Below is a small trained network, with its code and all its weights. Each question gives an input and a target symbol and asks what happens when units are switched off, that is, made to give their printed mean instead of their output.

import numpy as np


def w(rows, s, z=0):
    codes = np.array(rows[::2]) - 128.0
    scale = np.full(codes.shape[1], s)
    scale[-1] = z or s
    return codes * scale


def f(y):
    return np.maximum(y, 0)


def softmax(a):
    e = np.exp(a - a.max(-1, keepdims=True))
    return e / e.sum(-1, keepdims=True)


def log_softmax(a):
    a = a - a.max(-1, keepdims=True)
    return a - np.log(np.exp(a).sum(-1, keepdims=True))


def net(x, mask):
    ids = ['αγδεζηθλμξπσφψω'.index(c) for c in x.split()]
    T = len(ids)
    res = E[ids] + P[:T]
    u = 0
    for l in range(2):
        q, k, v = (res @ M[l].T for M in (Q, K, V))
        z = softmax(np.where(np.tri(T) > 0, q @ k.T / 2**0.5, -1e9)) @ v
        res = res + np.where(mask[u], z, O[l][:, -1]) @ O[l][:, :-1]
        u += 1
        y = f(res @ A[l][:, :-1].T + A[l][:, -1])
        res = res + np.where(mask[u : u + 8], y, B[l][:, -1]) @ B[l][:, :-1]
        u += 8
    return log_softmax(res[-1] @ U[:, :-1].T + U[:, -1])


Q, K, V, O, A, B = {}, {}, {}, {}, {}, {}
E = w([
[183,154,68,2,91],'α',
[159,168,189,151,124],'γ',
[178,157,216,102,163],'δ',
[178,87,115,78,235],'ε',
[181,148,64,140,172],'ζ',
[151,75,76,178,176],'η',
[49,108,161,144,107],'θ',
[75,150,110,154,169],'λ',
[65,207,64,72,127],'μ',
[103,125,231,149,242],'ξ',
[170,125,111,189,123],'π',
[98,233,111,119,80],'σ',
[153,107,206,141,87],'φ',
[134,131,116,98,27],'ψ',
[118,42,162,173,128],'ω',
],0.0097)
P = w([
[128,162,136,80,203],'0',
[191,195,66,208,94],'1',
[117,152,249,184,98],'2',
[96,95,140,16,193],'3',
[193,190,60,211,98],'4',
[109,150,240,181,99],'5',
[89,73,143,3,180],'6',
[194,191,59,215,99],'7',
],0.005)
Q[0] = w([
[131,152,127,202,118],'0.h0',
[143,189,148,254,118],'0.h0',
],0.0081)
K[0] = w([
[58,91,126,219,91],'0.h0',
[26,87,159,254,89],'0.h0',
],0.0062)
V[0] = w([
[22,197,111,241,146],'0.h0',
[166,168,167,254,65],'0.h0',
],0.0052)
O[0] = w([
[50,253,118,244,131,158],'0.h0',
[196,182,144,238,123,253],'0.h0',
],0.0048,0.00062)
A[0] = w([
[183,212,99,92,108,250],'0.n0',
[230,157,128,197,188,171],'0.n1',
[195,86,78,94,171,121],'0.n2',
[156,139,54,137,90,37],'0.n3',
[125,108,135,64,113,220],'0.n4',
[173,144,39,123,53,60],'0.n5',
[127,162,174,163,7,154],'0.n6',
[95,161,121,78,141,94],'0.n7',
],0.011,0.0021)
B[0] = w([
[124,206,141,48,131,245],'0.n0',
[255,137,133,146,156,254],'0.n1',
[87,141,59,83,91,185],'0.n2',
[85,29,182,51,177,160],'0.n3',
[181,128,97,98,146,190],'0.n4',
[60,64,201,5,119,184],'0.n5',
[117,111,141,159,19,241],'0.n6',
[116,152,69,112,182,165],'0.n7',
],0.0093,0.0047)
Q[1] = w([
[253,41,149,161,69],'1.h0',
[204,16,107,76,237],'1.h0',
],0.0051)
K[1] = w([
[243,44,136,181,123],'1.h0',
[188,98,120,98,255],'1.h0',
],0.0069)
V[1] = w([
[156,137,39,114,216],'1.h0',
[151,204,71,100,3],'1.h0',
],0.0054)
O[1] = w([
[147,97,46,109,220,121],'1.h0',
[189,227,82,122,3,252],'1.h0',
],0.0058,0.0038)
A[1] = w([
[90,169,174,216,36,101],'1.n0',
[50,62,213,195,142,178],'1.n1',
[205,53,162,165,116,119],'1.n2',
[52,135,158,50,150,223],'1.n3',
[34,77,153,113,31,13],'1.n4',
[2,169,60,76,162,21],'1.n5',
[168,148,66,244,131,253],'1.n6',
[170,78,199,87,169,133],'1.n7',
],0.0086,0.003)
B[1] = w([
[139,68,75,76,158,254],'1.n0',
[83,167,192,82,76,155],'1.n1',
[136,98,153,179,75,185],'1.n2',
[66,100,143,153,91,215],'1.n3',
[137,159,171,149,251,197],'1.n4',
[178,95,176,230,122,194],'1.n5',
[18,157,77,164,166,201],'1.n6',
[170,95,145,123,172,179],'1.n7',
],0.011,0.008)
U = w([
[119,33,172,109,89,85],'α',
[137,224,123,138,59,253],'γ',
[190,254,219,153,167,116],'δ',
[149,188,32,61,160,104],'ε',
[195,122,127,45,183,79],'ζ',
[162,24,96,136,182,138],'η',
[6,109,31,96,168,105],'θ',
[95,246,102,158,182,137],'λ',
[54,131,198,179,65,106],'μ',
[134,146,149,229,192,73],'ξ',
[237,110,203,159,92,88],'π',
[109,196,145,34,57,131],'σ',
[161,58,59,101,46,183],'φ',
[82,108,175,97,199,161],'ψ',
[81,86,87,215,103,103],'ω',
],0.0088,0.0061)

Each question gives the input, a string of symbols that net reads in full, and the target symbol t.
The units are the heads (2 rows each of Q, K, V and O) and the neurons (one row each of A and B). Each row of codes is followed by its name. A weight is (code - 128) times the scale printed after its matrix; where a second scale follows, it is the last column's (O, A, B and U).
mask holds one flag per unit, layer by layer, with each layer's heads first. A switched-off unit (its flag False) gives its mean, the last column of its rows in O or B, instead of its output. The means were averaged over made-up inputs and are rounded, as every weight is.
A unit's drop is (log p(t) with every unit on - log p(t) with that unit switched off) / (log p(t) with every unit on - log p(t) with every unit switched off).
The circuit of an input: a set's keep is (log p(t) with only the set's units on - log p(t) with every unit switched off) / (log p(t) with every unit on - log p(t) with every unit switched off). Starting from the 12 units with the biggest drops (on a tie, the unit counted first), units are removed one at a time, each time the one whose removal leaves the highest keep (on an exact tie, the one counted first), for as long as the keep stays at least 0.8.
units of the circuit, in order: the units of the circuit, biggest drop first
most important unit: the unit with the biggest drop
top k neurons: the k neurons with the biggest drops, biggest first
top k neurons in layer l: the k neurons of layer l with the biggest drops, biggest first
input π ε γ, target φ: top 3 neurons => 1.n0, 0.n6, 1.n4
input α φ η α φ ξ, target δ: top 4 neurons => 1.n0, 0.n6, 1.n3, 1.n1
input ψ φ δ ε λ, target λ: top 3 neurons => 1.n0, 1.n6, 0.n6
input γ ε π φ φ α σ σ, target σ: units of the circuit, in order => 0.n0, 0.n5, 1.h0
input φ θ ξ ω γ γ θ λ, target λ: units of the circuit, in order => 1.n6, 1.n0, 0.n6, 0.h0
input π λ ω ζ ψ θ, target ψ: most important unit => 1.n4
input μ γ φ φ ψ λ, target θ: top 2 neurons => 1.n0, 1.n6
input θ η π δ π, target π: units of the circuit, in order => 0.n1, 1.n2, 0.h0
input ξ φ σ ε μ γ α, target φ: top 2 neurons => 0.n2, 1.n5
input ψ μ φ ψ μ μ π ζ, target ζ: top 3 neurons => 0.n1, 0.n5, 0.n3
input γ ψ ω, target μ: units of the circuit, in order => 1.n1, 0.n0, 1.h0
input ζ θ ξ η μ, target μ: top 2 neurons in layer 1 => 1.n3, 1.n5
input μ φ μ μ ζ μ α ξ, target ξ: top 2 neurons => 0.n1, 0.n0
input λ π ω μ ζ ψ γ φ, target φ: top 2 neurons in layer 1 => 1.n0, 1.n4
input φ θ ζ, target λ: top 2 neurons in layer 1 => 1.n6, 1.n5
input ω θ ζ δ θ π σ, target γ: top 2 neurons in layer 1 => 1.n0, 1.n4
input ε φ ε λ, target η: most important unit => 1.h0
input θ ζ γ η, target θ: top 4 neurons in layer 0 => 0.n0, 0.n5, 0.n2, 0.n3
input ω θ ω φ ω η, target ξ: top 2 neurons => 0.n1, 0.n6
input ε δ α θ ε σ, target ε: top 3 neurons in layer 0 => 0.n6, 0.n5, 0.n3
input ω λ ξ, target δ: top 4 neurons in layer 1 => 1.n0, 1.n1, 1.n3, 1.n7
input γ π λ, target θ: most important unit => 1.n6
input η η θ δ θ, target θ: top 3 neurons => 1.n0, 1.n6, 0.n5
